Below are the code and all the weights of a small trained network. Each question names an input and a target symbol and asks about switching units off, where a switched-off unit gives its printed mean instead of its output.

import numpy as np


def w(rows, s, z=0):
    codes = np.array(rows[::2]) - 128.0
    scale = np.full(codes.shape[1], s)
    scale[-1] = z or s
    return codes * scale


def softmax(a):
    e = np.exp(a - a.max(-1, keepdims=True))
    return e / e.sum(-1, keepdims=True)


def log_softmax(a):
    a = a - a.max(-1, keepdims=True)
    return a - np.log(np.exp(a).sum(-1, keepdims=True))


def net(x, mask):
    ids = ['ΔΞαβεζθσψ'.index(c) for c in x.split()]
    T = len(ids)
    res = E[ids] + P[:T]
    u = 0
    for l in range(3):
        r = res
        for j in range(3):
            rows = slice(2 * j, 2 * j + 2)
            q, k, v = (r @ M[l][rows].T for M in (Q, K, V))
            z = softmax(np.where(np.tri(T) > 0, q @ k.T / 2**0.5, -1e9)) @ v
            o = O[l][rows]
            res = res + np.where(mask[u + j], z, o[:, -1]) @ o[:, :-1]
        u += 3
    return log_softmax(res[-1] @ U[:, :-1].T + U[:, -1])


Q, K, V, O = {}, {}, {}, {}
E = w([
[89,110,149,77],'Δ',
[92,195,130,94],'Ξ',
[76,3,16,100],'α',
[63,138,130,60],'β',
[173,203,99,162],'ε',
[88,107,72,92],'ζ',
[155,146,59,173],'θ',
[186,27,128,143],'σ',
[164,199,111,155],'ψ',
],0.014)
P = w([
[166,102,44,39],'0',
[19,137,154,194],'1',
[121,166,63,21],'2',
[40,150,158,225],'3',
[129,152,38,19],'4',
[49,159,161,233],'5',
[156,167,78,2],'6',
],0.0088)
Q[0] = w([
[102,139,111,75],'0.h1',
[44,124,136,31],'0.h1',
[9,87,158,105],'0.h2',
[106,104,134,200],'0.h2',
[55,85,154,153],'0.h3',
[230,182,159,231],'0.h3',
],0.012)
K[0] = w([
[174,141,97,100],'0.h1',
[142,117,114,6],'0.h1',
[157,7,226,157],'0.h2',
[181,155,136,158],'0.h2',
[70,152,165,180],'0.h3',
[208,156,135,217],'0.h3',
],0.012)
V[0] = w([
[200,167,134,144],'0.h1',
[96,128,194,186],'0.h1',
[176,147,147,106],'0.h2',
[66,160,83,90],'0.h2',
[249,166,103,139],'0.h3',
[125,122,133,131],'0.h3',
],0.011)
O[0] = w([
[94,113,140,72,74],'0.h1',
[27,110,87,158,2],'0.h1',
[139,93,133,157,93],'0.h2',
[3,88,150,63,163],'0.h2',
[1,73,149,54,85],'0.h3',
[130,129,122,132,125],'0.h3',
],0.008,0.0055)
Q[1] = w([
[152,187,119,27],'1.h1',
[49,220,49,134],'1.h1',
[176,113,20,3],'1.h2',
[120,170,224,108],'1.h2',
[136,96,210,114],'1.h3',
[71,161,200,124],'1.h3',
],0.011)
K[1] = w([
[128,61,250,78],'1.h1',
[71,58,82,125],'1.h1',
[98,190,193,232],'1.h2',
[145,114,227,93],'1.h2',
[172,152,168,122],'1.h3',
[104,236,109,155],'1.h3',
],0.013)
V[1] = w([
[139,115,216,150],'1.h1',
[114,134,2,199],'1.h1',
[83,137,105,164],'1.h2',
[83,99,149,90],'1.h2',
[116,134,107,35],'1.h3',
[98,179,123,62],'1.h3',
],0.0078)
O[1] = w([
[177,85,253,77,61],'1.h1',
[45,42,95,129,144],'1.h1',
[155,34,126,47,70],'1.h2',
[113,145,254,104,84],'1.h2',
[137,14,133,91,253],'1.h3',
[237,50,160,182,113],'1.h3',
],0.0047,0.0036)
Q[2] = w([
[51,207,138,155],'2.h1',
[241,111,197,106],'2.h1',
[147,179,126,52],'2.h2',
[205,82,130,127],'2.h2',
[157,53,59,79],'2.h3',
[116,137,253,138],'2.h3',
],0.012)
K[2] = w([
[150,133,163,9],'2.h1',
[153,95,253,168],'2.h1',
[174,233,231,141],'2.h2',
[202,110,61,169],'2.h2',
[196,77,87,109],'2.h3',
[111,143,95,203],'2.h3',
],0.013)
V[2] = w([
[109,150,126,9],'2.h1',
[105,57,185,117],'2.h1',
[177,78,119,208],'2.h2',
[161,62,161,92],'2.h2',
[152,138,138,196],'2.h3',
[179,45,125,100],'2.h3',
],0.012)
O[2] = w([
[191,115,94,155,84],'2.h1',
[114,95,106,179,108],'2.h1',
[95,119,172,63,169],'2.h2',
[113,221,173,120,149],'2.h2',
[170,69,165,164,81],'2.h3',
[118,254,88,170,253],'2.h3',
],0.0098,0.011)
U = w([
[85,113,37,199,1],'Δ',
[29,125,103,1,147],'Ξ',
[227,97,128,112,99],'α',
[207,122,159,99,98],'β',
[33,159,216,210,153],'ε',
[128,65,112,101,165],'ζ',
[255,204,78,102,149],'θ',
[174,137,227,103,132],'σ',
[118,70,104,98,139],'ψ',
],0.0068,0.0063)

Each question gives the input, a string of symbols that net reads in full, and the target symbol t.
The units are the heads (2 rows each of Q, K, V and O). Each row of codes is followed by its name. A weight is (code - 128) times the scale printed after its matrix; where a second scale follows, it is the last column's (O and U).
mask holds one flag per head, layer by layer. A switched-off head (its flag False) gives its mean, the last column of its rows in O, instead of its output. The means were averaged over made-up inputs and are rounded, as every weight is.
A unit's drop is (log p(t) with every unit on - log p(t) with that unit switched off) / (log p(t) with every unit on - log p(t) with every unit switched off).
The circuit of an input: a set's keep is (log p(t) with only the set's units on - log p(t) with every unit switched off) / (log p(t) with every unit on - log p(t) with every unit switched off). Starting from all 9 units, units are removed one at a time, each time the one whose removal leaves the highest keep (on an exact tie, the one counted first), for as long as the keep stays at least 0.8.
circuit, biggest first: the units of the circuit, biggest drop first
most important unit: the unit with the biggest drop
which heads matter: for each layer, one digit per head in row order, 1 if its drop is at least 0.15 and else 0, layers parted by /
drop when u is switched off: that unit's drop, to one decimal
input σ θ θ, target Ξ: most important unit -> 1.h2
input σ α σ, target Ξ: which heads matter -> 011 / 000 / 110
input σ ε ζ, target θ: which heads matter -> 101 / 000 / 000
input θ ζ Δ, target θ: which heads matter -> 110 / 100 / 010
input σ Ξ α ζ Δ, target θ: which heads matter -> 101 / 100 / 001
input ε Ξ θ ψ σ ζ, target θ: which heads matter -> 000 / 000 / 010
input θ σ ζ σ ψ β α, target θ: which heads matter -> 111 / 000 / 001
input σ ψ σ ζ ε σ σ, target Ξ: which heads matter -> 000 / 000 / 000
input ε ψ σ ε α Ξ, target α: circuit, biggest first -> 2.h3, 2.h1, 2.h2
input Δ σ Ξ σ ζ ψ β, target θ: circuit, biggest first -> 0.h1, 2.h2
input σ ψ β θ Δ Δ, target σ: which heads matter -> 011 / 000 / 001
input σ ζ β Δ θ ψ ψ, target Ξ: which heads matter -> 100 / 010 / 010
input σ σ σ θ, target Δ: drop when 0.h1 is switched off -> 1.1
input ε θ θ, target Ξ: drop when 2.h2 is switched off -> -0.1
input ζ ζ α σ θ Δ, target σ: drop when 1.h3 is switched off -> 0.0
input σ ε ε θ, target Δ: most important unit -> 0.h1
